[  5 -11 -28  14  13  -4   9  42  -5  -6  15   0  -7   6  -2   0  -5 -17
   3   4]
Q531 + Q208
[ -2 -21 -13  13  33  11   6  28  -1  -3   7  -9  -5  -3   0   8 -22  11
  -2   5]
Q617 + Q208
[  13    0  -27   36   29   15    9  103   17    9   21  -18  -11  -14
    3  -26  -81 -110   31   22]
Q789 + Q208
[ -1  12  -6   9  19  14   7  64   7 -12  18   3 -16  -3   3  -6  -3 -21
 -15   6]
Q789 + Q208
[  8  -3 -43   8  -6  17  14  25  10  -9   6  -2 -13  -9  -2 -29 -20 -31
   7  10]
Q930 + Q208
[ -8   1 -12  14   8   6  31  60   7 -11  18  -7 -11  -8 -12 -27 -24 -16
   0 -25]
Q789 + Q208
[  5   5   0 -13   8   0  -3  69  16  -2  39 -17 -10  -4   6 -24 -25 -23
   6  11]
Q930 + Q208
[  2  -4   5 -11  22 -13   2  31   3  -8  42 -15 -13   4 -17 -39 -23 -28
   7  11]
Q941 + Q208
[ 19 -53  -7  21  19  -2   0  -2  25  -2  30  -2  -2  12  -4 -23 -79 -44
   4  12]
Q617 + Q208
[-15 -10  28   4  23  15  26   8  18   8  -3  -5   0 -10  -1 -15   2  -7
 -18  15]
Q789 + Q208
[  5  -9 -13  -4   4   0  11  60   8  -2  17  -2 -21  -7   1 -25   3 -61
  -5  -2]
Q531 + Q493
[  2  10 -20  37  -9  16  12  34  28  22  -8   5 -14 -13  -7 -19  -3  -4
  -6  12]
Q789 + Q208
[ -4  -3  14  20  14  14   1  29  17   4  11  -5 -16  -1   1 -24 -12 -29
  23 -31]
Q789 + Q208
[  7 -20  10  14   5 -25   7   8  -4 -17  35  -7   0   7   7 -13 -32 -34
   9   1]
Q531 + Q208
[ -3   2   7  13  -2   6   6  46 -11  -8  28 -10  -9   2   0 -16 -14 -46
  17   5]
Q617 + Q208
[  5 -16  -9   6  10  -8  11  41  -4  -2  18 -10  -8  10   6 -12 -11 -46
  16  15]
Q617 + Q208
[ -4 -15  -1   9  10 -23   6  26  37   9  34 -19  -7  -1   6  -4 -33 -26
   4   1]
Q789 + Q493
[ 64  -8   8   4   9  -7   7  34  18 -10  28 -14 -14 -19  -4 -14  11 -30
   0  21]
Q930 + Q208
[ 15  22 -10  14  18   8  -7  83 -21 -17   4 -19 -14 -14   5 -11  13 -35
  10  14]
Q930 + Q208

[  8  -5  22  18  -2  -5  -7 -16   6   1  -8  51  -2  -5 -13  -4  -3  -1
   2  10]
(82) + <26>
[-14  -3  15 -15  -1   3  -1  -4 -15   5   6  -5   2   2  -4 -11   1  12
  15  -3]
(88) + <39>
[-2  6 19 -2 -5  0 -1  1 -3 -2 -5  2  3 -9  3  1  0  9  1 -1]
(81) + <39>
[ 18  -4 -10  15   4   0  -3  10   3   5 -24  17  -1  12   4  -3   1 -13
  -3   0]
(91) + <37>
[-11 -10   6  -2 -16  -4   3  -2   5   2   9  13  -2  -4  -5   2  -1   2
   5   2]
(88) + <38>
[-10  -6  13  20  -2   0  -2   9   2   6   9   4  -8  -5   0   3  -3  -3
  10  -1]
(88) + <27>
[-15  -4  14 -10  -7   0 -13  -7   1   3  16 -24 -11   3 -15   2   0   2
  16   2]
(91) + <39>
[ -3  -4  -3  -2   0  -3   8  -6  -2  -2  -3 -15   1  -4  -8   9  -3 -41
   7   4]
(81) + <26>
[-15  -8 -22   0  -1   0  10 -12   5  -6  11 -26  -3   0 -11   7   1 -10
  12   0]
(82) + <37>
[-10   2  15  -8  -3   4  -1  -7   1   1   8 -12  -7   1 -11  -2   3  11
   0   5]
(82) + <39>
[24  5 15  4  9  2 -1 18  7  5 -2 37  3 -6  2 -6  1  1 -9  1]
(81) + <38>
[ 25   1   7  21   0  12  -1  16  -1   2  -5  37   0  -4  18   6  -3  -3
 -15   6]
(81) + <37>
[ 9 -7 11  9  3 -2  5  5  0 -1  7 31  0 -1 -7 -4 -8  2  1  0]
(91) + <38>
[-8  1 18 -8  1  0 -3  7 -6  4  2  5  4 -7 -1 -3  7  3  4 -1]
(89) + <39>
[  8 -12  22  -2   2   2 -10  21 -21   5   4  20   4  -2   1  -3   4   9
 -13  -1]
(89) + <27>
[ 0 -1  9  3  2  1 -4  1  7  6 -1 -8 -3 -1 -3  8  4  4  4 -9]
(88) + <39>
[-12 -11  16   5  -2  -4  10  -2   0   7  11  13  -2  -4  -2  -4   1   0
   9   7]
(88) + <38>
[ -8  -3  11  -5   2   5  -7  -4   0  -4   4 -18  -3   7  -2   3   1   0
  10  -5]
(82) + <27>
[ 5 -3 12  2  3  9 -9  6  2  5  4  4 -3  4  3  3  5  5 -1 -5]
(88) + <27>
[-12  -3  16   2  -4  -1  -7   9   0   2  -6  21   8 -13  -1  -3   0   1
  -6   0]
(89) + <39>
[ 15  -7   4  18   4 -20  -2   3   2  -2  -6  26 -10   5 -10  -3  -5  -3
   4   2]
(82) + <26>
[-24   4 -13  -8  -3   7  16 -18   3  -5   1 -29  -4  -2  -1   1  -7  -4
  14   4]
(88) + <26>
[ 16   1  13   4  -5  -3   2  17  -7   5  -1 -27  -7  -6  -6   3  -2   1
  18   0]
(89) + <26>
[ -9  -9   4   4  -2  -2  -1   4   8  -4   5  33   5 -39  -8   0 -16   0
  -1   8]
(88) + <38>
[-25  -1  -3 -10  -1   8   2  -1  -1   8   4 -16  -8   2  -3   3  -5  -2
  12   2]
(88) + <39>
[ -9   4  -7   8   1  -4   0 -18   6   0 -15 -37  -4   1  -1  16   6   8
  -1  -4]
(88) + <26>
[-11   1 -11   0   4  -2  13 -24   9   1  -8 -50 -11   5  -6   9   2 -15
  37  -4]
(88) + <26>
[  8 -10  -9   9   0  -5  -3   7  -1  -5   3  22  -6   9  15   0  -2  -6
   1   4]
(91) + <37>
[  7   0  -9  -3   0  -1   7 -12  -2   0  -6 -32  -9   8   5  -5   0  -5
   7  -1]
(91) + <26>
[ 11  -2 -16   6   3  -6   4   8  -2  -1   4   6  -5   5   0  -4   1 -13
   7  -1]
(91) + <37>
[-17  -4   6 -18  -2   3  -2   6   2   1   7 -11   0   7   3   2   2   0
   4  -3]
(88) + <27>
[-24  -9  15  -9  -4   1  -8 -11   4   0   1  -9  -9  -3  -6   8   3   5
  11  -1]
(88) + <27>
[-16 -10   7  -5  -6  -3   7   0   2 -13  11  11   3  -4  -2   6  -6   4
   7   5]
(88) + <38>
[  1  -1  22  -2  -3   6 -26  13   1   3   1  13 -10  -1   6  10   8   8
   4  -3]
(88) + <39>
[-14   2  23  -9   1   1   1 -20  -4  -2   0  -6   6   2  -8   0  -5   0
  -3   6]
(91) + <39>
[-8 -7 18 -2 -7 -7 -3 15  1 -2  7 16  1 -2 -9  2 -1  5  5 -1]
(88) + <27>
[ -3 -17  -2  11   2  -5  18 -12   3  -3   5 -10 -19   6 -11   8 -10   0
  16  -2]
(91) + <26>
[-30   6 -46 -14  -5   1  29 -31   6  -7  18 -63 -21   6 -16   4  -8 -13
  36  -1]
(81) + <26>
[-18  -8  13  -8  -1  -1   7  -3   1   1  10  -4   0  -4 -15   5  -7   8
   9   0]
(88) + <27>
[-29 -16   2 -14  -1   0  -4 -18   0  -3   5 -31  -5 -12   1  21  -3   4
  20  -1]
(82) + <27>
[  5  -6  20 -10   4  -1  -8   5  -7   1   6   6   2   1  -3  -7   4   9
   0  -1]
(81) + <27>
[ 4  6 -5  4 -1  6  6 27  3  3  4  5  3 -2  9  1 -1 -7  2  2]
(81) + <37>
[-17   1  17  -4 -12   1 -10  -8   3   2   7  -8  -8   3  -2  11   5   6
   6  -8]
(88) + <27>
[-11  -7  -1 -15   0   5  -2  -8  -5   6   2 -35   0  26  -1   8   2   8
   7  -3]
(81) + <39>
[-3 -4 10 -6  0  3 -5 -3 -7 -1  7  8 -6 -1 -9  0 -3  0  1  1]
(81) + <38>
[-27  -7  -6 -12  -5   5  19 -14  -4  -3   7 -20 -14   6 -13  -4 -10  -3
  18   4]
(91) + <38>
[-10   7  18  -9   1   1  -8   0  -4   0   5  -3  -1   3   0  -1   2   3
   4  -4]
(82) + <27>
[ 23  -2  12   9   2  -2 -10  15   1   5   0  40   2  -3   7   1   1  10
 -16   2]
(81) + <27>
[ -6 -41  20  -7  -2  -1  -5   0   7  21   0  12   1   5  -2  -1   8   5
  -1  -1]
(91) + <27>
[  0  -1 -11   6  -6  -1   4   4   2   1   7  10  -2   3   2   3   1 -15
   0  11]
(88) + <37>
[-11   0  15 -12   0   6  -5   5  -1  -2   1  -5   1  -1  -6   1  -1   3
  -3   0]
(88) + <39>
[-20  -3  -8 -12  -6   1  25 -14   3  -5  10 -32  -8  -1 -13   1  -1   3
  18   1]
(88) + <26>

[-10   2  -3   4  -9   6   2   2   3 -10   3   3  -2  -4  -8  16  -1  -3
   6  -5]
Q + H
[  1  -4  -1  12 -10  -2   3  -6   0  -4  -1 -46   1   9 -14  15 -21  -5
   5  -2]
S + H
[  0  -4   7 -13 -10  12   1 -11  -2 -25  -3  28  -5   8 -24  20  19  -2
  25 -30]
Z + U
[-21  -1  -5   5  -7   3  -1  -7   5 -21  -1 -19   0  -9   8   6  -6   0
  -1  -4]
Z + H
[ -9   2  -1   6  -6   3   4 -13  -6 -20   3 -19   8 -12  -1   4 -14  -9
   2  -6]
P + H
[  2  -7  -1  -8  -8   4   0   1   1  -9  -1   7  -1   4 -11  11   0   2
   7 -15]
S + U
[-14   0  -8   4  -6  -1   1  -6   3 -14   1   9  -2  -8  -4   5   5   1
   3   1]
Z + H
[ -4   4   5  -7   4   6  -6   1  11  -3  -4  -1  -4   7  -5  -5  11   9
  -3 -20]
P + U
[-15 -13 -11   8 -17  -4   4  -9  -1 -13   6 -24  -2  -8   2  10 -19  -1
   2   0]
Q + H
[-13  14  -4   4  -1   0   2  10  12   1   4 -16   4  -4   5  16 -11   0
  -8  -3]
S + H
[  0   2  -4  -2  -5   1   0   0   1  -9   0  12  -2 -12   0   1   6   0
   2  -6]
P + H
[-15  -3  -7   5 -12  -3   4   1   2  -7   3 -33   2   2  -4  15 -17   2
   0  -4]
S + H
[ -6   8   3   2  -6   1   4   4   8  -5  -2  -3   1  -1  -3  18  -1   3
   3 -13]
S + H
[-22  12  -1  -5  -8   6   3   7  14 -14   3  49   2  -6  -3  30  20   1
   2 -39]
Q + U
[-19  -8  -3   8 -10  -5  15   3  -4  -2   0  24  -8  -4 -10   7   5   0
   3  -4]
C + U
[-36 -17  -4   2 -14   2  -1  -2  -2 -26   6  42  -5  -9  -9  22  11  -5
   4 -20]
Z + U
[-15  17  -8   9 -11   1   4   0  15  -5   8 -43   0  -5   6  18 -15   5
  -8   0]
S + H
[-17   7   3  -1  -8   0  -1   6  16  -2   0  -2   4   0  -9  30  -4   3
   0 -30]
Q + U
[ -5  -6  -4   1  -3  -3  -4   4   8   6   3 -38  -4  10  -6  19  -9   1
  -6  -8]
Q + U
[  2  17   4  -4  -5   9   9  14  10   3  -4  15  -1  -3  -6  16  13   2
  12 -13]
P + H
[ 10  -1   2  -3  -8   3   3   2   1  -4  -6  -8   1  10 -25  12   1   1
  15  -3]
S + H
[-15 -16   1  -5 -15   1  -9  -3   4 -12   0 -39   4   7 -22  38 -14   0
   4 -27]
Q + U
[-15   3  -4  12  -9  -4   4   1   0   2   4   1  -1  -8  13   1  -6  -3
  -1  15]
Q + H
